Here is a tiny trained network, its code and every weight. The questions are about switching its units off for an input and a target symbol, where a switched-off unit gives its printed mean instead of its output.

import numpy as np


def w(rows, s, z=0):
    codes = np.array(rows[::2]) - 128.0
    scale = np.full(codes.shape[1], s)
    scale[-1] = z or s
    return codes * scale


def norm(h):
    return h / np.sqrt((h * h).mean(-1, keepdims=True) + 1e-5)


def f(y):
    return y / 2 * (1 + np.tanh(0.7978845608 * (y + 0.044715 * y**3)))


def softmax(a):
    e = np.exp(a - a.max(-1, keepdims=True))
    return e / e.sum(-1, keepdims=True)


def log_softmax(a):
    a = a - a.max(-1, keepdims=True)
    return a - np.log(np.exp(a).sum(-1, keepdims=True))


def net(x, mask):
    ids = ['ΓΞΦΨΩαβδεζημστ'.index(c) for c in x.split()]
    T = len(ids)
    res = E[ids] + P[:T]
    u = 0
    for l in range(3):
        r = norm(res)
        for j in range(2):
            rows = slice(2 * j, 2 * j + 2)
            q, k, v = (r @ M[l][rows].T for M in (Q, K, V))
            z = softmax(np.where(np.tri(T) > 0, q @ k.T / 2**0.5, -1e9)) @ v
            o = O[l][rows]
            res = res + np.where(mask[u + j], z, o[:, -1]) @ o[:, :-1]
        u += 2
        y = f(norm(res) @ A[l][:, :-1].T + A[l][:, -1])
        res = res + np.where(mask[u : u + 4], y, B[l][:, -1]) @ B[l][:, :-1]
        u += 4
    return log_softmax(norm(res)[-1] @ U[:, :-1].T + U[:, -1])


Q, K, V, O, A, B = {}, {}, {}, {}, {}, {}
E = w([
[134,131,131,180,190,104],'Γ',
[92,131,180,89,249,81],'Ξ',
[70,137,250,125,68,136],'Φ',
[131,123,103,79,135,187],'Ψ',
[107,152,143,203,175,137],'Ω',
[76,138,202,72,143,76],'α',
[139,120,125,147,178,176],'β',
[227,210,120,121,190,108],'δ',
[144,183,107,18,94,111],'ε',
[193,32,97,184,188,77],'ζ',
[98,91,28,130,86,195],'η',
[158,30,89,36,146,186],'μ',
[108,70,136,80,151,130],'σ',
[66,156,71,72,206,121],'τ',
],0.021)
P = w([
[164,227,91,106,36,95],'0',
[91,194,147,108,50,112],'1',
[166,150,166,116,216,175],'2',
[107,148,187,45,140,216],'3',
[229,147,117,49,186,92],'4',
[57,184,230,68,160,173],'5',
[169,150,203,53,151,49],'6',
[168,131,232,88,71,1],'7',
],0.0054)
Q[0] = w([
[112,143,40,132,191,135],'0.h1',
[118,195,172,137,254,118],'0.h1',
[49,122,121,69,217,102],'0.h2',
[168,101,102,59,100,204],'0.h2',
],0.0088)
K[0] = w([
[119,137,38,86,197,135],'0.h1',
[51,189,169,94,247,97],'0.h1',
[36,163,108,12,179,102],'0.h2',
[39,1,70,141,223,165],'0.h2',
],0.0076)
V[0] = w([
[122,173,53,7,181,153],'0.h1',
[60,155,193,177,159,123],'0.h1',
[131,254,108,196,53,85],'0.h2',
[239,122,158,201,26,179],'0.h2',
],0.0079)
O[0] = w([
[177,218,38,209,187,65,254],'0.h1',
[233,88,86,150,102,24,70],'0.h1',
[248,83,98,232,179,203,37],'0.h2',
[210,1,239,149,47,144,56],'0.h2',
],0.008,0.0084)
A[0] = w([
[109,111,113,255,93,128,78],'0.n1',
[108,128,84,119,67,186,130],'0.n2',
[155,192,125,127,110,60,4],'0.n3',
[121,76,157,105,67,69,126],'0.n4',
],0.0095,0.0037)
B[0] = w([
[144,32,148,118,152,28,137],'0.n1',
[78,175,171,215,202,223,254],'0.n2',
[179,121,131,133,254,151,147],'0.n3',
[108,133,66,251,182,17,123],'0.n4',
],0.0067,0.0041)
Q[1] = w([
[67,76,216,109,103,142],'1.h1',
[121,96,235,88,181,118],'1.h1',
[50,130,218,17,99,173],'1.h2',
[236,3,87,143,200,87],'1.h2',
],0.0069)
K[1] = w([
[34,166,253,92,50,6],'1.h1',
[156,115,254,84,35,152],'1.h1',
[56,54,216,63,79,185],'1.h2',
[245,90,140,129,150,5],'1.h2',
],0.0052)
V[1] = w([
[221,230,29,156,119,153],'1.h1',
[85,207,167,196,175,234],'1.h1',
[117,96,152,94,65,225],'1.h2',
[91,254,43,10,139,50],'1.h2',
],0.0044)
O[1] = w([
[175,86,182,138,129,255,196],'1.h1',
[75,53,189,119,171,44,221],'1.h1',
[102,203,41,112,132,106,130],'1.h2',
[152,124,56,171,135,107,255],'1.h2',
],0.0093,0.0051)
A[1] = w([
[112,248,164,91,154,171,87],'1.n1',
[239,231,120,37,58,79,200],'1.n2',
[202,110,112,189,54,141,3],'1.n3',
[151,167,160,254,46,160,62],'1.n4',
],0.0068,0.0047)
B[1] = w([
[195,166,155,103,171,90,252],'1.n1',
[79,36,172,248,193,129,218],'1.n2',
[175,36,88,128,66,124,103],'1.n3',
[125,100,23,81,136,137,113],'1.n4',
],0.011,0.0035)
Q[2] = w([
[219,51,237,30,218,141],'2.h1',
[149,118,12,136,71,120],'2.h1',
[79,32,28,1,102,136],'2.h2',
[187,155,91,194,226,61],'2.h2',
],0.0079)
K[2] = w([
[152,61,129,211,111,201],'2.h1',
[156,86,189,129,99,2],'2.h1',
[183,151,127,30,158,163],'2.h2',
[142,111,44,133,87,190],'2.h2',
],0.0086)
V[2] = w([
[84,159,147,105,157,104],'2.h1',
[167,141,196,124,169,128],'2.h1',
[159,81,163,2,178,123],'2.h2',
[137,146,233,160,178,96],'2.h2',
],0.0086)
O[2] = w([
[170,163,248,110,137,159,252],'2.h1',
[62,196,166,146,126,120,78],'2.h1',
[46,129,104,65,148,140,78],'2.h2',
[85,254,119,227,120,72,64],'2.h2',
],0.0091,0.0038)
A[2] = w([
[51,144,36,69,222,217,253],'2.n1',
[153,254,127,115,196,130,176],'2.n2',
[250,99,221,105,179,110,119],'2.n3',
[103,121,168,196,151,187,110],'2.n4',
],0.0075,0.0031)
B[2] = w([
[97,27,104,178,66,116,253],'2.n1',
[198,140,255,95,182,151,196],'2.n2',
[140,27,190,62,141,139,148],'2.n3',
[43,176,173,138,98,127,142],'2.n4',
],0.0081,0.015)
U = w([
[146,143,155,156,189,136,54],'Γ',
[93,89,36,201,130,177,255],'Ξ',
[146,104,139,88,99,110,92],'Φ',
[118,107,110,136,152,76,116],'Ψ',
[90,134,154,114,132,139,88],'Ω',
[173,181,175,114,155,178,101],'α',
[154,132,127,116,146,185,93],'β',
[70,86,54,11,114,144,126],'δ',
[194,66,254,49,123,185,120],'ε',
[133,152,125,125,131,125,63],'ζ',
[139,112,217,36,156,98,163],'η',
[135,184,66,132,233,106,213],'μ',
[73,167,181,145,73,40,105],'σ',
[111,172,145,41,118,96,224],'τ',
],0.0098,0.0049)

Each question gives the input, a string of symbols that net reads in full, and the target symbol t.
The units are the heads (2 rows each of Q, K, V and O) and the neurons (one row each of A and B). Each row of codes is followed by its name. A weight is (code - 128) times the scale printed after its matrix; where a second scale follows, it is the last column's (O, A, B and U).
mask holds one flag per unit, layer by layer, with each layer's heads first. A switched-off unit (its flag False) gives its mean, the last column of its rows in O or B, instead of its output. The means were averaged over made-up inputs and are rounded, as every weight is.
A unit's drop is (log p(t) with every unit on - log p(t) with that unit switched off) / (log p(t) with every unit on - log p(t) with every unit switched off).
The circuit of an input: a set's keep is (log p(t) with only the set's units on - log p(t) with every unit switched off) / (log p(t) with every unit on - log p(t) with every unit switched off). Starting from the 12 units with the biggest drops (on a tie, the unit counted first), units are removed one at a time, each time the one whose removal leaves the highest keep (on an exact tie, the one counted first), for as long as the keep stays at least 0.8.
units of the circuit, in order: the units of the circuit, biggest drop first
most important unit: the unit with the biggest drop
top k neurons: the k neurons with the biggest drops, biggest first
top k neurons in layer l: the k neurons of layer l with the biggest drops, biggest first
heads that matter: for each layer, one digit per head in row order, 1 if its drop is at least 0.15 and else 0, layers parted by /
drop of u: that unit's drop, to one decimal
input β η Ψ η ζ, target ε: most important unit : 1.h2
input η ζ η β ε, target ε: units of the circuit, in order : [1.n2, 2.h2]
input Ψ τ δ σ, target μ: heads that matter : 11 / 00 / 00
input η μ μ Φ, target σ: heads that matter : 10 / 00 / 00
input μ μ η Γ, target η: units of the circuit, in order : [0.h2, 0.h1]
input α μ μ β, target η: heads that matter : 01 / 00 / 10
input σ μ Ψ η τ Ψ, target μ: heads that matter : 11 / 01 / 00
input ε η τ ε ε, target μ: heads that matter : 11 / 00 / 00
input Γ μ μ η μ η, target δ: heads that matter : 01 / 00 / 01
input η μ Ψ, target η: heads that matter : 11 / 10 / 00
input η η μ η Γ ζ, target ε: units of the circuit, in order : [2.n3, 2.h2]
input Ψ η η β Ξ η β, target ε: top 2 neurons : [2.n3, 1.n2]
input η σ τ τ Ψ, target μ: top 2 neurons : [0.n2, 2.n3]
input η μ Ψ μ η, target δ: units of the circuit, in order : [0.h2]
input η η Φ, target σ: top 2 neurons in layer 2 : [2.n2, 2.n1]
input ζ δ τ η η μ, target δ: top 2 neurons : [2.n1, 1.n2]
input μ μ Ψ μ Γ, target η: drop of 0.n4 : 0.0
input η ε Γ, target ε: drop of 0.h1 : 0.2
input Φ μ Φ η η Γ δ, target ε: drop of 2.n3 : 0.2
input β η Ψ, target ε: drop of 2.n3 : 0.1
input η η δ, target ε: most important unit : 2.n3
